Below is a small trained network, with its code and all its weights. Each question gives an input and a class and asks what happens when units are switched off, that is, made to give their printed mean instead of their output.

import numpy as np


def w(rows, s, z=0):
    codes = np.array(rows[::2]) - 128.0
    scale = np.full(codes.shape[1], s)
    scale[-1] = z or s
    return codes * scale


def f(y):
    return y / 2 * (1 + np.tanh(0.7978845608 * (y + 0.044715 * y**3)))


def log_softmax(a):
    a = a - a.max(-1, keepdims=True)
    return a - np.log(np.exp(a).sum(-1, keepdims=True))


def net(x, mask):
    res = np.array(x, float).reshape(1, 4) / 4 @ E
    y = f(res @ A[0][:, :-1].T + A[0][:, -1])
    res = res + np.where(mask, y, B[0][:, -1]) @ B[0][:, :-1]
    return log_softmax(res[-1] @ U[:, :-1].T + U[:, -1])


A, B = {}, {}
E = w([
[164,79,69,216,167,61,88,212,130,59,190,180],'x0',
[73,189,71,95,205,209,166,143,65,33,144,162],'x1',
[83,68,141,111,254,159,27,45,211,108,202,72],'x2',
[137,63,137,160,101,197,51,89,33,156,103,189],'x3',
],0.0073)
A[0] = w([
[200,68,212,156,36,38,93,109,169,239,76,111,58],'n1',
[189,76,13,248,142,37,117,232,133,79,194,200,67],'n2',
[57,204,51,80,174,234,172,153,50,63,111,191,56],'n3',
[140,56,129,173,82,232,67,107,27,154,102,195,87],'n4',
[216,218,106,130,4,83,235,201,30,150,51,220,2],'n5',
[106,216,103,83,131,54,239,204,254,99,157,43,149],'n6',
[110,198,181,39,72,188,195,52,113,200,56,67,27],'n7',
],0.005,0.0021)
B[0] = w([
[29,72,54,133,36,82,185,171,215,34,136,174,214],'n1',
[113,119,227,125,134,200,120,173,89,30,3,33,209],'n2',
[23,67,31,130,37,68,185,152,229,39,125,177,232],'n3',
[149,205,125,215,122,40,89,87,55,183,93,207,203],'n4',
[205,39,125,2,206,193,12,24,171,157,226,109,254],'n5',
[156,210,141,188,128,30,74,43,41,210,95,212,221],'n6',
[89,136,211,139,135,191,136,177,86,24,20,49,211],'n7',
],0.0067,0.008)
U = w([
[112,125,227,139,125,189,134,192,96,77,46,38,86],'0',
[68,90,30,135,53,88,178,166,254,95,146,176,93],'1',
[160,79,129,69,197,175,46,42,188,158,221,100,125],'2',
[143,201,135,194,119,51,108,87,35,197,104,202,116],'3',
[145,139,121,137,121,166,174,195,120,186,178,113,253],'4',
],0.0088,0.0052)

Each question gives the input, the list of numbers given to net, and the class t.
The units are the neurons (one row each of A and B). Each row of codes is followed by its name. A weight is (code - 128) times the scale printed after its matrix; where a second scale follows, it is the last column's (A, B and U).
mask holds one flag per neuron, in row order. A switched-off neuron (its flag False) gives its mean, the last column of its row in B, instead of its output. The means were averaged over made-up inputs and are rounded, as every weight is.
A unit's drop is (log p(t) with every unit on - log p(t) with that unit switched off) / (log p(t) with every unit on - log p(t) with every unit switched off).
The circuit of an input: a set's keep is (log p(t) with only the set's units on - log p(t) with every unit switched off) / (log p(t) with every unit on - log p(t) with every unit switched off). Starting from all 7 units, units are removed one at a time, each time the one whose removal leaves the highest keep (on an exact tie, the one counted first), for as long as the keep stays at least 0.8.
circuit, biggest first: the units of the circuit, biggest drop first
unit that matters most: the unit with the biggest drop
top k neurons: the k neurons with the biggest drops, biggest first
drop of u: that unit's drop, to one decimal
input [0,5,5,2], class 1: circuit, biggest first -> (n5, n3)
input [-7,-7,6,-8], class 3: unit that matters most -> n6
input [4,7,-6,5], class 1: top 2 neurons -> (n3, n6)
input [7,-7,5,-6], class 0: top 2 neurons -> (n2, n3)
input [3,1,2,3], class 4: top 3 neurons -> (n5, n6, n7)
input [-7,-1,7,-3], class 0: top 2 neurons -> (n5, n7)
input [5,-2,5,-3], class 0: top 2 neurons -> (n5, n2)
input [5,1,-5,1], class 0: top 2 neurons -> (n2, n6)
input [3,-4,3,-7], class 3: top 3 neurons -> (n6, n5, n3)
input [-1,1,-6,-5], class 2: top 2 neurons -> (n5, n4)
input [1,0,5,7], class 3: top 2 neurons -> (n5, n4)
input [8,-3,-6,-8], class 0: top 2 neurons -> (n2, n4)
input [6,-6,-8,5], class 2: top 3 neurons -> (n5, n3, n7)
input [5,-7,4,6], class 1: circuit, biggest first -> (n1)
input [5,0,3,6], class 3: drop of n2 -> -0.2
input [-1,1,3,-8], class 3: drop of n6 -> 0.4
input [-6,-8,-2,8], class 1: drop of n1 -> 2.4
